Where the symbols take the points:
fo: z155->z514, z96->z165, z893->z326, z565->z460, z886->z884, z837->z288, z460->z255, z301->z172, z641->z291, z477->z893, z622->z96, z80->z659, z921->z565, z816->z552, z326->z715, z823->z839, z255->z816, z198->z142, z239->z280, z839->z921, z212->z641, z552->z886, z884->z559, z559->z648, z819->z301, z172->z198, z240->z477, z165->z823, z659->z126, z145->z155, z280->z145, z142->z240, z745->z212, z715->z80, z291->z837, z288->z819, z648->z239, z514->z622, z126->z253, z253->z745
zo: z155->z477, z96->z198, z893->z145, z565->z837, z886->z253, z837->z565, z460->z291, z301->z823, z641->z255, z477->z155, z622->z142, z80->z648, z921->z288, z816->z212, z326->z280, z823->z301, z255->z641, z198->z96, z239->z715, z839->z819, z212->z816, z552->z745, z884->z126, z559->z659, z819->z839, z172->z165, z240->z514, z165->z172, z659->z559, z145->z893, z280->z326, z142->z622, z745->z552, z715->z239, z291->z460, z288->z921, z648->z80, z514->z240, z126->z884, z253->z886
si: z155->z145, z96->z622, z893->z477, z565->z921, z886->z552, z837->z291, z460->z565, z301->z819, z641->z212, z477->z240, z622->z514, z80->z715, z921->z839, z816->z255, z326->z893, z823->z165, z255->z460, z198->z172, z239->z648, z839->z823, z212->z745, z552->z816, z884->z886, z559->z884, z819->z288, z172->z301, z240->z142, z165->z96, z659->z80, z145->z280, z280->z239, z142->z198, z745->z253, z715->z326, z291->z641, z288->z837, z648->z559, z514->z155, z126->z659, z253->z126

The rows follow the links: the fewer symbols apart two points are, the more alike their rows tend to be.

Each row is also shifted at random along 4 hidden directions that mean nothing.

Row, then point:
7,23,6,3,2,8,2,0,-13,11,-31,18,16,7,-2,-2,-15,7,3,18,-27,7,-12,-19,-1,15,-12,4,6,-16,-8,8,-14,13,8,6,9,10,13,15,3,2,-5,17,11,17,-5,12,23,-2,11,16,-3,-5,-6,-10,14 | z552
-5,7,39,-1,-2,7,-2,31,-34,-18,6,24,23,7,8,15,-7,8,-30,-16,0,-13,-9,1,-8,-2,-4,-40,-2,-15,13,15,-12,0,20,18,5,17,-28,49,-22,-30,-25,-4,16,-2,-24,-2,-10,6,-2,5,20,-30,-26,24,21 | z80
-2,-3,-4,-8,-7,-28,6,9,3,-26,35,-2,5,-15,12,-15,8,3,-17,-7,31,-7,0,14,22,-19,-11,-20,3,-6,23,9,10,1,-21,13,-29,4,-10,-4,-27,7,-12,-10,9,9,4,8,5,-1,-24,0,22,-29,-27,2,-43 | z326
11,5,-25,6,-7,-25,11,-14,24,25,-1,-7,15,-6,-23,-11,18,-18,26,12,5,35,9,-1,20,17,8,4,-1,17,-5,22,19,22,1,-6,-8,18,21,-16,-18,25,12,-8,13,2,14,-12,15,-16,1,-1,-5,0,-13,-11,-14 | z648
-1,-25,1,10,-9,-6,8,-8,-2,3,-3,0,-5,1,-12,25,5,-18,2,-15,-4,5,18,-3,-3,0,-3,-1,-3,29,14,-10,8,12,10,-11,4,-4,-14,21,-11,-9,-6,-10,-5,-13,1,-23,-24,1,3,-22,4,39,-2,15,14 | z514
-5,17,9,-10,2,7,-1,3,-13,-3,-16,20,-2,-3,13,-8,-16,14,-13,15,-17,-8,-4,-13,-3,-2,-20,11,7,-12,-10,-2,-19,2,5,12,6,3,6,10,8,5,-1,22,1,21,-6,12,28,6,4,14,5,-7,-16,3,-6 | z255
-5,11,-5,0,8,18,-23,14,7,0,-13,-11,-11,37,-18,6,26,11,19,-16,-8,15,-8,16,1,25,18,-11,-18,-11,-5,9,2,9,33,6,16,1,10,-21,-6,4,13,29,1,-18,16,-7,-5,-1,-5,18,-15,-5,22,-23,57 | z745
-7,-15,-22,-12,-8,-18,5,-5,15,-24,-3,-2,-5,-18,-26,5,27,10,16,-9,13,-3,10,1,31,4,-33,-1,3,-2,28,-14,5,20,3,24,-17,-2,-1,-21,-26,17,-2,11,8,-7,6,4,4,-11,-28,10,21,18,3,-25,2 | z715
10,0,-3,2,8,-15,17,-7,20,28,3,-1,10,-14,-13,3,8,-18,20,4,10,7,2,-6,19,8,11,-1,12,-8,-5,-3,7,-7,-2,-3,-3,13,13,-8,-18,1,-3,-19,23,-12,-11,-5,-20,-5,4,-9,7,-2,12,7,-6 | z239
4,-7,0,8,-9,-13,13,-1,-25,-12,-10,2,23,-8,-15,12,-13,-2,-8,-8,-11,2,5,-24,-1,-9,-27,-1,10,13,27,12,-2,33,-5,-9,-8,3,-12,29,-13,-1,-24,-3,2,13,-15,9,8,-7,-5,-13,-3,9,-21,-12,-9 | z477
9,-7,-4,-4,-9,-23,22,-11,20,20,4,6,9,-35,-3,9,3,-25,-1,13,18,3,10,-5,22,-1,1,1,11,11,-6,-12,8,-14,-13,-3,-9,16,1,4,-15,4,-4,-34,16,-7,-6,-21,-19,-4,1,-14,18,12,-12,32,-31 | z280
8,-3,1,-4,21,11,7,-2,19,7,10,-26,-8,-6,0,-15,-20,0,29,0,10,-14,-21,-2,-4,-26,12,33,9,-21,-1,-28,-4,-17,-32,-17,-8,-22,9,-20,25,-13,-1,-14,1,-15,-27,28,-7,0,9,-8,-11,-6,51,-21,-23 | z172
-7,11,-12,9,-12,7,-15,6,-28,-13,-31,2,4,26,-2,-1,-1,14,-12,4,-27,5,8,-7,-19,17,-14,2,-19,4,-1,28,0,32,20,-1,9,0,1,8,12,18,5,42,-19,24,15,7,39,-1,4,16,-19,2,-23,-27,24 | z460
5,12,-11,8,0,-2,-19,1,4,17,7,-11,-8,31,11,-12,13,-7,-10,7,-3,23,8,21,-10,25,35,-13,-29,7,-30,31,13,-4,5,-8,13,4,16,-21,7,21,24,1,-17,6,32,-12,14,-3,9,1,-22,-30,-7,1,12 | z291
3,-11,-11,7,-22,-24,18,-16,-12,-7,2,14,9,-27,2,4,-10,-8,-19,11,3,-2,20,-21,10,-18,-34,9,13,28,19,2,-1,25,-20,-12,-17,-1,-17,19,0,17,-10,-6,-6,33,0,-1,15,-9,-5,-12,12,23,-36,5,-43 | z240

Start, symbols taken left to right, then the point you end at.
Answers are names.
-13,7,8,-7,-4,18,-12,7,-21,-23,-8,11,-10,6,20,-6,-8,17,-19,3,-10,-16,-9,1,-14,-4,-7,3,-2,-10,-9,-8,-17,-7,4,10,0,-12,-6,3,14,-8,0,22,-15,15,-1,10,15,11,3,8,1,-6,-6,2,2
fo si si: z921
8,-4,-3,12,-1,-6,15,-5,-8,-6,3,-13,7,-2,-12,-1,-15,-7,4,-2,1,5,4,-10,-5,-7,-8,12,5,5,17,4,4,23,-14,-26,-11,-13,-1,14,4,1,-12,-7,-6,14,-4,20,9,-8,6,-9,-10,2,5,-26,-16
zo si: z514
-9,0,-34,-3,-19,-22,-12,-3,8,-17,1,-2,-9,-1,-14,-6,39,6,5,-8,10,24,19,17,32,23,-20,-15,-13,14,15,19,12,30,10,19,-12,11,2,-28,-30,34,11,22,-1,2,36,-14,18,-13,-29,16,3,-1,-28,-24,10
fo si: z659
10,25,6,-4,14,-11,11,2,11,20,4,2,17,-11,-5,-18,-3,-5,7,16,0,8,-8,-9,13,9,1,-3,6,-18,-18,6,-3,-2,-8,8,-3,19,22,0,-9,-1,2,-9,22,1,-5,8,16,-5,9,9,10,-25,-4,0,-19
si fo: z884
-2,15,-6,2,18,18,-9,4,1,-2,-35,-5,4,15,-19,-8,-6,24,25,1,-23,14,-15,-10,-3,17,-7,11,1,-24,4,11,-17,24,18,1,11,-3,25,-7,6,4,3,33,0,7,-4,27,30,-2,3,14,-13,1,23,-46,39
fo fo: z886
1,2,-3,6,1,-12,2,10,-1,-23,15,-15,15,-4,-8,-7,5,6,3,-15,19,3,-3,6,7,-11,-9,-5,2,-4,29,14,3,20,-6,1,-20,-8,-10,0,-17,-1,-14,3,12,-3,-10,17,9,-9,-17,-3,-4,-18,-3,-32,-8
si zo fo zo: z240
-8,1,-24,-10,-9,-2,-12,-7,11,7,-6,2,-22,10,3,-1,31,-1,4,5,1,18,6,16,10,22,9,-8,-21,13,-21,11,12,0,13,12,12,7,11,-32,-3,22,22,18,-7,-1,36,-19,10,-1,-3,16,-7,3,-7,3,30
zo fo fo: z886
1,4,15,-5,-8,-2,-11,20,-10,-8,10,19,5,6,11,3,13,3,-26,-7,4,-3,2,16,1,12,8,-34,-8,-11,-5,18,-5,-11,16,26,7,10,-6,13,-19,-9,-1,5,14,0,4,-10,-4,8,-10,8,12,-26,-28,22,19
si zo: z559
-2,5,1,-1,-9,-3,12,-15,-3,27,1,4,-6,-14,22,-5,-23,-14,-15,25,-6,-3,0,-7,-9,-6,3,22,-3,17,-22,-8,5,-14,-17,-18,5,0,4,2,26,5,9,-20,-10,15,6,-10,2,8,21,-12,-6,17,-5,33,-33
zo si: z823
1,15,22,12,7,14,-10,13,-17,24,2,0,2,30,20,-7,-16,-10,-21,5,-7,12,-4,7,-28,10,36,-12,-15,-4,-33,24,3,-16,6,-17,16,3,3,17,21,-7,8,-10,-5,6,6,-8,-1,14,27,-8,-23,-27,-8,21,8
zo zo zo: z565
-10,-16,6,6,-26,13,-1,-12,-42,-17,-27,28,-8,-3,8,39,-10,-1,-33,-6,-33,-17,24,-21,-22,0,-37,3,-7,40,11,-10,-10,18,21,6,10,-11,-28,43,14,-16,-9,19,-25,18,0,-28,-8,9,4,-11,8,61,-28,33,29
zo si: z819
10,20,0,-6,5,-19,15,0,16,27,15,5,15,-23,2,-17,-3,-16,3,22,18,8,-3,1,22,-4,7,-6,12,-8,-18,6,7,-15,-16,6,-13,23,17,-4,-17,11,4,-22,15,6,1,0,10,-1,1,-3,10,-32,-12,12,-42
zo zo: z559
2,2,-35,7,-3,-1,-3,-25,27,16,-14,-24,-20,16,-12,-11,10,-2,31,5,-5,28,7,1,0,15,16,32,-15,24,-19,10,17,20,2,-22,7,-5,27,-42,17,27,30,11,-21,6,33,0,16,-12,7,1,-31,22,27,-31,10
si si fo: z837
8,-12,-16,19,-4,-19,-3,8,13,-1,28,-26,2,18,-12,-1,16,-17,1,-14,29,20,8,21,-2,4,32,-20,-17,17,6,36,29,9,-4,-18,-11,1,-9,-8,-18,12,7,-21,-1,-14,17,-15,-16,-10,-8,-19,-13,-18,-7,-7,-9
si fo fo: z514
